Here is a tiny trained network, its code and every weight. The questions are about switching its units off for an input and a class, where a switched-off unit gives its printed mean instead of its output.

import numpy as np


def w(rows, s, z=0):
    codes = np.array(rows[::2]) - 128.0
    scale = np.full(codes.shape[1], s)
    scale[-1] = z or s
    return codes * scale


def f(y):
    return np.maximum(y, 0)


def log_softmax(a):
    a = a - a.max(-1, keepdims=True)
    return a - np.log(np.exp(a).sum(-1, keepdims=True))


def net(x, mask):
    res = np.array(x, float).reshape(1, 7) / 4 @ E
    y = f(res @ A[0][:, :-1].T + A[0][:, -1])
    res = res + np.where(mask, y, B[0][:, -1]) @ B[0][:, :-1]
    return log_softmax(res[-1] @ U[:, :-1].T + U[:, -1])


A, B = {}, {}
E = w([
[219,157,16,32,203,87,103,149,113,90,151,86],'x0',
[175,62,128,71,187,136,188,50,151,226,68,154],'x1',
[159,174,96,254,174,23,104,52,156,142,139,104],'x2',
[162,120,86,141,135,144,130,122,212,152,247,238],'x3',
[202,186,162,136,149,234,11,107,85,174,109,137],'x4',
[130,110,79,83,47,77,70,63,72,114,97,232],'x5',
[66,178,16,135,54,133,146,148,170,247,118,79],'x6',
],0.0072)
A[0] = w([
[147,112,146,133,156,134,124,139,135,93,123,134,83],'n0',
[144,114,117,138,149,153,127,129,172,155,247,212,49],'n1',
[161,87,144,95,179,122,200,71,127,203,72,146,105],'n2',
[137,120,137,140,149,113,116,125,119,93,138,134,107],'n3',
[101,146,72,129,90,130,118,143,138,183,119,118,139],'n4',
[109,132,158,116,130,95,110,120,83,116,27,50,58],'n5',
[151,106,192,122,177,116,127,118,128,64,131,157,37],'n6',
[173,154,40,57,186,107,106,138,132,93,139,86,6],'n7',
[124,150,89,135,117,156,140,157,150,156,123,96,107],'n8',
[141,105,161,129,169,130,127,134,128,87,143,152,119],'n9',
[146,131,139,177,136,97,138,107,141,130,121,118,89],'n10',
[150,137,106,204,173,69,104,82,138,132,140,100,150],'n11',
[86,87,119,113,103,36,225,146,153,78,142,119,42],'n12',
[132,133,169,159,212,172,174,176,158,133,165,57,56],'n13',
[84,114,200,196,95,151,149,108,153,156,113,159,82],'n14',
[113,134,100,127,128,124,129,145,146,169,132,120,102],'n15',
[124,109,107,107,84,77,78,92,98,101,92,189,137],'n16',
[140,149,125,113,123,130,139,129,145,115,154,134,50],'n17',
[167,171,152,139,133,200,24,116,122,174,115,120,27],'n18',
[106,123,164,169,76,148,131,105,126,142,113,148,118],'n19',
[101,178,125,166,71,122,92,186,107,42,175,110,56],'n20',
[119,92,136,50,106,203,154,178,129,106,150,123,126],'n21',
],0.013,0.0023)
B[0] = w([
[133,132,138,134,105,127,142,103,116,148,142,93,161],'n0',
[138,141,102,166,89,132,142,161,128,3,50,87,235],'n1',
[86,69,149,138,141,125,41,104,206,134,103,89,233],'n2',
[115,125,141,120,113,132,142,112,134,155,126,100,162],'n3',
[135,142,166,109,84,147,163,71,113,151,159,73,211],'n4',
[147,152,95,175,75,132,160,166,140,5,83,112,229],'n5',
[102,136,130,142,79,141,168,102,99,189,157,52,197],'n6',
[137,52,153,128,174,41,157,199,78,125,176,121,245],'n7',
[125,130,140,129,90,123,149,87,106,153,138,92,185],'n8',
[111,144,130,141,98,134,160,99,118,166,147,83,178],'n9',
[100,157,146,107,117,133,133,146,119,150,107,160,170],'n10',
[84,185,179,95,111,132,131,165,120,165,62,194,227],'n11',
[142,151,102,205,199,238,123,130,96,154,163,164,233],'n12',
[199,135,65,39,104,121,89,69,147,100,177,199,227],'n13',
[154,75,126,101,166,48,150,191,74,119,163,113,207],'n14',
[115,130,138,139,96,132,139,104,114,131,139,88,173],'n15',
[190,162,88,46,110,132,113,84,156,123,180,173,214],'n16',
[141,118,130,128,137,136,128,142,130,110,120,111,147],'n17',
[107,131,97,204,199,215,146,127,120,160,165,167,241],'n18',
[152,112,131,105,170,69,145,161,107,126,160,119,186],'n19',
[99,40,149,121,155,115,58,88,215,152,78,89,242],'n20',
[87,207,172,129,126,95,127,154,124,171,62,201,221],'n21',
],0.017,0.013)
U = w([
[151,44,158,111,206,39,174,232,56,130,181,120,127],'0',
[119,131,86,236,237,250,143,142,103,156,168,171,95],'1',
[75,34,165,130,162,122,35,109,229,145,85,89,118],'2',
[151,150,95,179,72,138,178,182,124,1,62,98,131],'3',
[105,146,170,126,45,140,215,72,76,200,175,31,85],'4',
[216,154,71,28,106,124,105,87,144,119,185,211,253],'5',
[51,209,220,94,124,102,144,199,108,187,46,227,117],'6',
],0.0075,0.003)

Each question gives the input, the list of numbers given to net, and the class t.
The units are the neurons (one row each of A and B). Each row of codes is followed by its name. A weight is (code - 128) times the scale printed after its matrix; where a second scale follows, it is the last column's (A, B and U).
mask holds one flag per neuron, in row order. A switched-off neuron (its flag False) gives its mean, the last column of its row in B, instead of its output. The means were averaged over made-up inputs and are rounded, as every weight is.
A unit's drop is (log p(t) with every unit on - log p(t) with that unit switched off) / (log p(t) with every unit on - log p(t) with every unit switched off).
unit that matters most: the unit with the biggest drop
k most important neurons: the k neurons with the biggest drops, biggest first
drop when u is switched off: that unit's drop, to one decimal
input [6,7,-7,-5,8,7,-7], class 1: unit that matters most : n18
input [-7,1,4,-4,2,-7,4], class 0: 3 most important neurons : n14; n16; n19
input [6,8,-3,-1,-7,5,3], class 2: 2 most important neurons : n2; n18
input [2,7,-3,2,-5,-7,2], class 2: 3 most important neurons : n2; n16; n18
input [-3,4,2,-8,-3,4,-7], class 3: 2 most important neurons : n5; n4
input [2,3,6,5,6,6,-3], class 1: 2 most important neurons : n18; n13
input [7,0,-5,-4,1,8,-8], class 4: 2 most important neurons : n6; n13
input [5,-8,7,1,-2,-3,-6], class 2: 2 most important neurons : n20; n21
input [-7,0,8,0,-6,-8,3], class 5: 2 most important neurons : n13; n7
input [6,-8,-1,-6,8,8,6], class 1: 2 most important neurons : n18; n2
input [-6,6,-8,-8,-2,5,0], class 3: 3 most important neurons : n5; n11; n20
input [7,-7,-8,1,-8,2,-8], class 1: drop when n11 is switched off : 0.3
input [7,1,-8,-1,1,1,-5], class 6: drop when n14 is switched off : 0.6
input [-2,2,-8,4,7,-1,-4], class 6: drop when n13 is switched off : 0.1
input [-4,-1,-7,-7,-8,-2,-5], class 1: unit that matters most : n12
